In the rows, zero is written as 128.
Each row of numbers stands for one object and depends on some of the facts below. Use the named rows to name the rest.

There are 5 kinds of fact about the objects: Ξ, π, κ, δ, Σ.
nofu | Ξ 827 | π klezem | κ 318 | δ vastuk vagrire besil kiple
grotru | Ξ 827 | π brubi | κ 721
gaflek | Ξ 827 | π klezem | κ 502 | Σ sida
gisadras | Ξ 150 | π kloposke | κ 638
logro | Ξ 827 | π roror | κ 638
natre | Ξ 827 | π skagrufu | κ 318 | δ bozedi
vagrire | Ξ 910 | π vastuk | κ 718 | Σ roror
dridrel | Ξ 827 | π kloposke | κ 502
kloposke | π zedrek | κ 638 | Σ gribrun
potul | Ξ 827 | π vastuk | κ 279
besil | Ξ 827 | π tuklas | κ 721
tuklas | π zesuskor | κ 279
gretor | Ξ 289 | π tuklas | κ 721 | Σ vagrire
flaplus | Ξ 910 | π kloposke | κ 718 | Σ brubi
dusok | π kiple | κ 718
griti | Ξ 827 | π masu | κ 279
lokek | Ξ 150 | π zite | κ 502 | Σ kiplos
tedibon | Ξ 289 | π brubi | κ 430 | Σ mutam
zedrek | κ 279
fakul | Ξ 827 | π masu | κ 279
poflutruk | Ξ 441 | π dusok | κ 502 | Σ gretor
lunus | Ξ 289 | π klezem | κ 318 | δ pleski tristur fumosi bamava kiple | Σ pleflu
zubrek | Ξ 827 | π klezem | κ 279
brokim | Ξ 827 | π stulim | κ 318 | δ sotriplo dredrok gisadras
ladris | Ξ 150 | π dusok | κ 318 | δ rasem bube brupu | Σ griti
grupa | Ξ 910 | π kloposke | κ 502 | δ skagrufu ladrumo | Σ vograr
buskun | Ξ 827 | π trukun | κ 430 | Σ posken
ruskon | Ξ 289 | π brofek | κ 502 | Σ tifle
skerin | Ξ 827 | π zesuskor | κ 638 | δ pleski naras logro zomum gaflek plomul dibek | Σ drasin
satom | Ξ 289 | π flobra | κ 638 | Σ dusok
truplek | Ξ 150 | π roror | κ 430
skoli | Ξ 910 | π tredi | κ 502 | δ fisoflam vinu
liskogun | Ξ 150 | π skagrufu | κ 721
skuzoflil | Ξ 441 | π dusok | κ 638 | δ gasegom
riro | Ξ 827 | π masu | κ 502 | δ fumim dusok
veplem | Ξ 827 | π skagrufu | κ 430 | Σ klogoga
naras | Ξ 827 | π vastuk | κ 430
triba | Ξ 289 | π kiple | κ 718 | Σ plibrasu
grimir | Ξ 827 | π brigova | κ 718
skagrufu | π tredi | κ 718
tristur | Ξ 827 | π kloposke | κ 318
tredi | κ 502 | δ tifle brevoskam | Σ tebul
resagres | Ξ 827 | π brosir | κ 721 | δ tristur kavumu | Σ liskanu
brigova | π roror | κ 638
klisan | Ξ 827 | π brubi | κ 502 | δ brubi
rokogrek | Ξ 150 | π klezem | κ 638 | δ fisoflam rasem
takli | Ξ 827 | π masu | κ 279
vasti | Ξ 150 | π klezem | κ 718
zite | κ 430
drasin | Ξ 289 | π kloposke | κ 502 | δ tifle vograr | Σ dasek
kletrevi | Ξ 910 | π stulim | κ 718
tebul | Ξ 289 | π stulim | κ 318 | Σ gropek
teral | Ξ 827 | π dusok | κ 502 | Σ brigova
roror | κ 430 | Σ skoli
zupor | Ξ 289 | π nepirel | κ 502 | δ masu
gubir | Ξ 827 | π vastuk | κ 638 | δ kebi takli
kebi | Ξ 289 | π masu | κ 318 | Σ fisoflam
posken | Ξ 827 | π vastuk | κ 721
fumosi | Ξ 289 | π brustu | κ 318 | Σ brosir
stulim | π zite | κ 502 | Σ bufutres
tridim | Ξ 827 | π vastuk | κ 721 | δ soru | Σ lunus
dasek | Ξ 827 | π klezem | κ 638 | Σ klisan
dredrok | Ξ 289 | π zesuskor | κ 502 | Σ ruskon
klezem | π kiple | κ 718
gasegom | Ξ 827 | π stulim | κ 279 | Σ dibek
fumim | Ξ 910 | π klezem | κ 638
rubrum | Ξ 827 | π nepirel | κ 638 | Σ poflutruk
zopam | Ξ 289 | π brosir | κ 718 | Σ tadron
pobruk | Ξ 827 | π dusok | κ 638 | Σ pleski
todrun | Ξ 289 | π nepirel | κ 502
pleflu | Ξ 827 | π kloposke | κ 430 | δ tadron
klive | Ξ 289 | π brosir | κ 721 | Σ tromader
luman | Ξ 150 | π skagrufu | κ 502 | δ fubapo
nebraplin | Ξ 289 | π tredi | κ 502 | Σ rubrum
fisoflam | Ξ 827 | π zesuskor | κ 721 | Σ zomum
kiplos | Ξ 289 | π brofek | κ 718 | δ vinu dibek
vograr | Ξ 827 | π zite | κ 279 | Σ dredrok
nafluk | Ξ 827 | π tuklas | κ 279 | δ fisoflam | Σ triba
zomum | Ξ 441 | π zesuskor | κ 430
rasem | Ξ 827 | π kiflovan | κ 721 | Σ tuklas
kiflovan | π roror | κ 318 | δ vastuk
plokes | Ξ 910 | π zesuskor | κ 638 | δ gasegom tadron klive
brevoskam | Ξ 827 | π brigova | κ 502 | Σ zedrek
skoskel | Ξ 827 | π brubi | κ 430 | δ potul
bufutres | Ξ 910 | π zesuskor | κ 279 | Σ kebi
plomul | Ξ 827 | π skagrufu | κ 502 | Σ grotru
mutam | Ξ 150 | π tuklas | κ 502
brofek | π tredi | κ 318 | δ fubapo | Σ kesos
gribrun | Ξ 827 | π zedrek | κ 721 | Σ planek
zikek | Ξ 827 | π masu | κ 638 | δ planek gisadras | Σ dutruskel
fliba | Ξ 441 | π brustu | κ 318 | δ resor budu klezem | Σ kavumu
vidras | Ξ 827 | π kloposke | κ 638 | δ ruskon | Σ vastuk
liskanu | Ξ 827 | π vastuk | κ 638 | δ tuklas | Σ tedibon
vumi | Ξ 441 | π brosir | κ 430 | δ resor bamava dusok
bube | Ξ 910 | π brosir | κ 638
ritro | Ξ 910 | π masu | κ 502 | Σ tredi
brupu | Ξ 289 | π brosir | κ 318
stodromuk | Ξ 827 | π zesuskor | κ 638 | Σ klive
klebrim | Ξ 441 | π tuklas | κ 638
brustu | π roror | κ 502 | Σ skevis
flobra | π zesuskor | κ 721 | δ satom | Σ vasti
grabrel | Ξ 827 | π brofek | κ 721
kavumu | Ξ 289 | π masu | κ 430 | Σ soru
tradri | Ξ 827 | π klezem | κ 638 | Σ zesuskor
buvu | Ξ 827 | π klezem | κ 502
tokovin | Ξ 827 | π tuklas | κ 638 | δ bozedi kaga
kabo | Ξ 827 | π masu | κ 318 | Σ briskin
budror | Ξ 827 | π klezem | κ 502 | δ briskin brustu
plibrasu | Ξ 289 | π tuklas | κ 638 | Σ gasegom
nepirel | π zite | κ 430 | Σ resor
resor | Ξ 289 | π masu | κ 502 | Σ sotriplo
planek | Ξ 827 | π kloposke | κ 502 | Σ kiple
pleski | Ξ 289 | π pupen | κ 502 | Σ fiplam
ladrumo | Ξ 827 | π brubi | κ 721 | Σ zubrek
zesuskor | κ 502 | Σ rokogrek
soru | Ξ 827 | π brigova | κ 721 | Σ kloposke
mazo | Ξ 827 | π brubi | κ 638 | δ posken roklovo
testel | Ξ 150 | π skagrufu | κ 279 | δ satom | Σ stodromuk
dutruskel | Ξ 827 | π brustu | κ 318 | Σ klebrim
skevis | Ξ 827 | π vastuk | κ 721 | Σ masu
masu | π tredi | κ 279 | Σ satom
briskin | Ξ 827 | π roror | κ 638
brosir | π zite | κ 718 | δ gasegom ruskon | Σ lalun
tadron | Ξ 827 | π brubi | κ 502 | Σ buvu
kaga | Ξ 289 | π klezem | κ 318
tromader | Ξ 827 | π vastuk | κ 430 | Σ brofek
kesos | Ξ 827 | π vastuk | κ 638 | Σ klezem
poron | Ξ 827 | π vastuk | κ 718 | Σ zikek
repan | Ξ 827 | π tuklas | κ 721
kiple | κ 430 | Σ nebraplin
gropek | Ξ 289 | π masu | κ 638
trukun | π zedrek | κ 721 | Σ liskogun
budu | Ξ 827 | π vastuk | κ 318 | Σ zopam
sida | Ξ 441 | π brubi | κ 318
gristi | Ξ 289 | π roror | κ 318 | δ fumosi
dibek | Ξ 827 | π klezem | κ 502 | Σ flaplus
fubapo | Ξ 827 | π brosir | κ 638
grodesos | Ξ 827 | π tuklas | κ 279
vinu | Ξ 289 | π kloposke | κ 318 | Σ fliba
rader | Ξ 827 | π tredi | κ 638 | δ bamava triba todrun | Σ logro
brubi | π zedrek | κ 318 | Σ plomul
roklovo | Ξ 827 | π kiflovan | κ 721
vastuk | π zite | κ 502 | Σ rader
lalun | Ξ 827 | π zesuskor | κ 318 | δ ruskon grimir | Σ buskun
pupen | π kiple | κ 502 | δ tristur vinu | Σ vidras
fiplam | Ξ 289 | π masu | κ 502 | δ sotriplo tadron roror | Σ stulim
tifle | Ξ 289 | π masu | κ 502
bozedi | Ξ 289 | π brigova | κ 638
sotriplo | Ξ 910 | π dusok | κ 318 | Σ zite
bamava | Ξ 827 | π skagrufu | κ 318 | Σ fumim
klogoga | Ξ 827 | π stulim | κ 430 | Σ takli

Some rows with their names:
[108 132 113 130 134 125 133 136 117 137 167 139 144 149 118 141 145 142
 117 137 138 124 117 122 118 125 135 127 127 118 124 133 123 130 130 142
 132 129 111 137 123 142 120]: brevoskam
[139 161  93 111 106 137 137  90  93 146 142  83 154 143 103 154 145 120
  99 133 115 114  81 145 127  90 114 113 132 124 145 169 137 138 127 131
 110 142 107  95 112 132 151]: budu
[113 126 120 124 165 129 135 121 135 140 174 160 148 147 126 142 147 152
 123 125 132 122 106 144 121 114 129 158 124 131 119 134 137 128 131 143
 141 125  94 147 120 130 108]: pobruk
[185 131  99  96 125 134 127 103  92 152 141  69 157 128 127 158 140 128
 107 121 108 114  93 143 131  96 103 120 126 123 155 170 130 134 114 114
 107 161 116  61 109 131 121]: klive
[132  88 133 120 135 106 126 109 140 151 142 144 136 151 164 120 126 130
 149 143 133 137 128 114 138 144 105 121 135 122 136 141 120 125 146 112
 145 153 148 114 110 111 118]: fumim
[139 105 133 119 141  94 122 124 127 151 155 133 141 142 140 134 135 134
 139 137 132 128 129 119 112 134 116 132 131 117 123 126 116 116 123 126
 146 146 138 126 119 121 111]: sotriplo
[135 117 119 134 129 123 128 146 125 137 164 133 146 147 140 120 130 157
 139 141 124 129 116 106 118 136 116 127 139 118 129 130 113 124 130 137
 144 133 133 126 122 148 120]: tadron
[159 132  98 110  89 126 135  99  85 157  88  81 159 137 122 139 156 118
 107 156 102 114  71 140 110 114  81  84 142 159 140 133 136 137 111 115
 139 149 126  90 134 115 147]: vumi
[120  90 117 147 128 124 115 164 143 137 141 172 142 139 147 119 143 164
 125 145 131 125 125 116 100 159 117 106 130 149 106 100 127 148 130 117
 163 121 141 152 145 136 111]: riro
[150  99 131 115 168  98 103 138 106 142 119 129 159 106 144 122 165 133
 109 122 112 120 116 154  73 130 126 140 120 174 121 102 131 116  87 142
 150 155  93 112 139  95  94]: flobra
[166 135  98 104 110 150 126 102  99 141 139  68 150 129 121 160 141 131
 102 117 113 117 101 141 148 104 107 112 126 129 155 172 141 141 127 111
 105 156 120  69 110 131 135]: skevis
[131 101 119 137 122 141 120 130 140 142 120 154 151 135 148 118 148 159
 118 142 123 125  99 136 118 131  94 106 135 162 122 121 138 148 135 123
 154 132 127 131 133 119 124]: tokovin
[137 101 115 123 138 133 112 138 128 129 166 123 143 129 140 143 135 149
 120 111 121 123 138 125 135 130 125 128 119 126 133 144 132 133 127 120
 120 145 130 106 113 129 113]: roklovo
[120 130 101 179  17  91  99 105 118 133 123 109 136 130 104 162 158  41
 165 147  87 101  95 135 116  91  93 107 114  87 160 136 165 136 137 154
 110 185 123  26  96  47 154]: vagrire
[147  69 144 122 158 104 103 148 140 137 164 142 133 131 169 126 126 147
 147 118 128 135 163 109 127 159 121 137 125 127 131 125 119 117 126 108
 137 148 153 114 122 110 100]: liskogun
[154 105  82 129 173 155 129 119 124 141 140 166 151 128 130 172 156 134
 103 123 136  90 125 158  98 105 120 152 128 173 117 126 158 165 132  96
 122 106  84 145 162 130  99]: nafluk
[116  36 107 201  60 101 104 168 143 116 113 206 119 123 150 134 157  62
 201 182 119  92 167  85 102 143 101 131 134 139 124  62 149 148 141 129
 139 153 127  89 155  47 122]: skoli
[136  74 151 113 163  88 113 148 126 141 136 149 154 129 165  98 143 146
 134 149 115 128 112 129  74 158 110 153 133 174 102  76 117 102  97 131
 180 146 126 142 145  99 107]: brofek
[ 98 114 131 134 152 113 117 145 138 126 174 163 137 138 130 136 142 152
 128 125 136 124 131 121 114 140 142 144 120 129 105 113 129 124 122 146
 147 132 113 160 120 126 108]: bamava
[126  98 126 135 180 102 102 145 141 150 138 187 154 123 147 134 164 152
 107 113 134 125 128 162  82 147 133 128 113 159 112 107 142 130 121 127
 165 128  99 149 144 114  73]: testel

Which object is each row?
No name comes twice in this set of rows, the named rows included.
[136  97 108 135 119 122 121 139 119 147 127 144 147 144 141 119 147 142
 125 158 131 122 108 125  99 143 109 102 137 146 117 110 126 140 126 121
 156 135 131 133 140 137 112] => drasin
[122  76 134 126 130 110 120 148 138 139 164 142 131 154 163 113 120 151
 152 154 137 140 136  92 127 165 117 123 131 117 123 118 111 124 143 109
 156 142 160 130 119 140 113] => tifle
[121 106 131 119 143 110 124 114 134 149 147 151 140 148 155 125 137 129
 132 132 133 135 124 124 125 131 114 128 133 128 136 139 123 121 144 131
 144 141 129 123 115 111 119] => gisadras
[158  93 116 139 103 137 115 148 135 140 139 127 148 135 156 109 128 161
 139 157 114 120 107 108 108 147  90  93 142 157 124 117 112 142 125 116
 158 132 162 127 137 139 136] => pleflu
[134 140 113  98 101 144 136  91 100 143 124  89 156 141 127 132 142 133
 106 138 105 130  68 143 158  98  91 110 137 131 151 154 138 129 124 130
 118 164 111  83 103 111 159] => fubapo
[116 125 115 121 139 110 124 117 119 147 163 141 144 145 123 150 146 131
 115 128 140 122 116 135 106 120 133 134 120 119 121 139 126 132 129 135
 140 142 114 136 118 131 112] => fumosi
[ 84  91 130 184 102  97 107 162 139 114 136 176 120 128 131 112 153 109
 167 147 138 124 167  87 127 138 142 107 123 107 117 103 125 120 129 184
 141 154 128 109 113  75 121] => nebraplin
[136  91 135 113 129 125 129 112 139 146 148 133 138 151 163 123 123 140
 146 141 123 136 118 111 150 139  97 123 140 127 139 140 118 122 144 110
 136 149 147 110 111 116 133] => klebrim
[134  96 122 117 163  96 134 131  88 143 127 153 155 124 134 124 161 105
 123 159 126 104 122 133  64 121 127 164 140 182 107  80 127 116  96 140
 149 134  85 143 164  99 106] => pupen
[122 104 113 111 133 129 135 134 121 141 181 137 140 160 139 139 130 150
 129 141 133 126 112 115 123 137 124 147 134 121 123 127 119 135 140 102
 140 124 129 139 126 154 124] => dibek
[137 101 141 104 153  87 131 129  97 143 155 124 144 143 146 110 137 115
 141 143 121 126 116 106 104 125 123 164 138 137 130 106 111  93 107 146
 145 154 113 111 127 104 120] => zesuskor
[125  75 138 124 140 118 121 127 158 139 164 162 129 150 172 112 117 151
 155 141 140 137 135 104 141 155 108 131 133 125 125 127 114 129 150 117
 152 144 152 131 112 128 118] => gropek
[101 114 127 143 150 114 118 139 145 133 180 165 134 147 131 143 137 154
 127 123 141 124 141 119 111 140 143 139 120 122 109 126 124 134 136 141
 141 126 128 161 123 133 104] => kabo

The same objects again, as new rows of numbers:
Some rows with their names:
[128 132 113  95 152 113 117 144 115 115 121 165 147 130]: bube
[111 129 130 119 136 138 115 139 119 118 131 127  90 139]: zedrek
[118 126 103  97 160 112 100  97 134 129 112 153  79 175]: gribrun
[107 130 128 117 157 142 108 132 115 116 120 154 118 140]: trukun
[115 133 119 118 155 134 116 104 121 116 141 138 145 148]: grupa
[122 129 119  91 146 108 115 151 117 118 123 167 155 142]: fubapo
[122 124 111 102 149 110 105  90 135 131 128 148  44 162]: poflutruk
[138 122 110  78 142  95 102 129 133 140 106 179  75 169]: rubrum
[110 132 118 120 134 132 113 140 117 108 130 137  98 134]: tuklas
[111 129 132 115 159 123 118 111 117 113 141 141 136 135]: plibrasu
[117 128 126 113 139 126 120 121 125 114 143 131 106 161]: vasti
[114 123 131 112 140 131 117 141 116 120 129 146  88 155]: brigova
[112 131 117 106 162 119 118 125 119 109 135 134 128 153]: gisadras
[102 129 129 121 144 125 116 103 124 120 137 128 128 183]: natre
[105 132 117 115 156 125 118 119 119 102 146 125 146 140]: dibek
[109 129 125 111 152 124 115 113 121 122 127 150 153 166]: skerin
[116 132 124 117 150 132 119 117 120 110 147 142 132 149]: flaplus
[102 132 123 118 162 126 114 102 121 110 134 130 139 160]: kabo
[131 125 135  89 136 117 115 134 121 130 129 175 140 142]: vumi
[112 134 118 114 117 112 119 110 123 119 145 140 128 174]: klisan

Which object is each row?
No name comes twice in this set of rows, the named rows included.
[ 99 126 131 127 166 152 114 135 120 108 133 108  87 129] => masu
[107 130 119 118 154 130 111 112 123 111 136 139 142 150] => teral
[122 134 120  96 134 112 111 135 121 127 119 170 184 147] => tridim
[123 134 116  99 147 117 112 143 125 118 126 144 160 118] => potul
[ 99 131 118 120 166 125 113 108 120 102 130 132 136 154] => bamava
[104 126 139 124 139 142 116 125 117 121 128 133 102 170] => brofek
[113 126 137 114 140 136 114 135 117 125 121 149 111 158] => kiflovan
[115 128 126 111 142 119 123 116 123 125 140 131 121 179] => rokogrek
[119 129 103 101 177 112  93  73 127 114 107 184  93 139] => vinu
[117 131  96  99 157 102  95  93 130 117 108 168  99 166] => soru
[107 130 122 114 162 144 107 135 114 106 128 151 120 124] => brustu
[116 125 135 109 153 124 117 108 121 127 141 135 120 158] => skuzoflil
[101 131 126 124 165 128 117 100 117 103 142 121 121 130] => kebi
[114 126 128 111 165 124 118 116 117 112 139 136 117 127] => satom
[137 131 121  97 140 123 116 145 121 118 133 169 141 132] => kletrevi

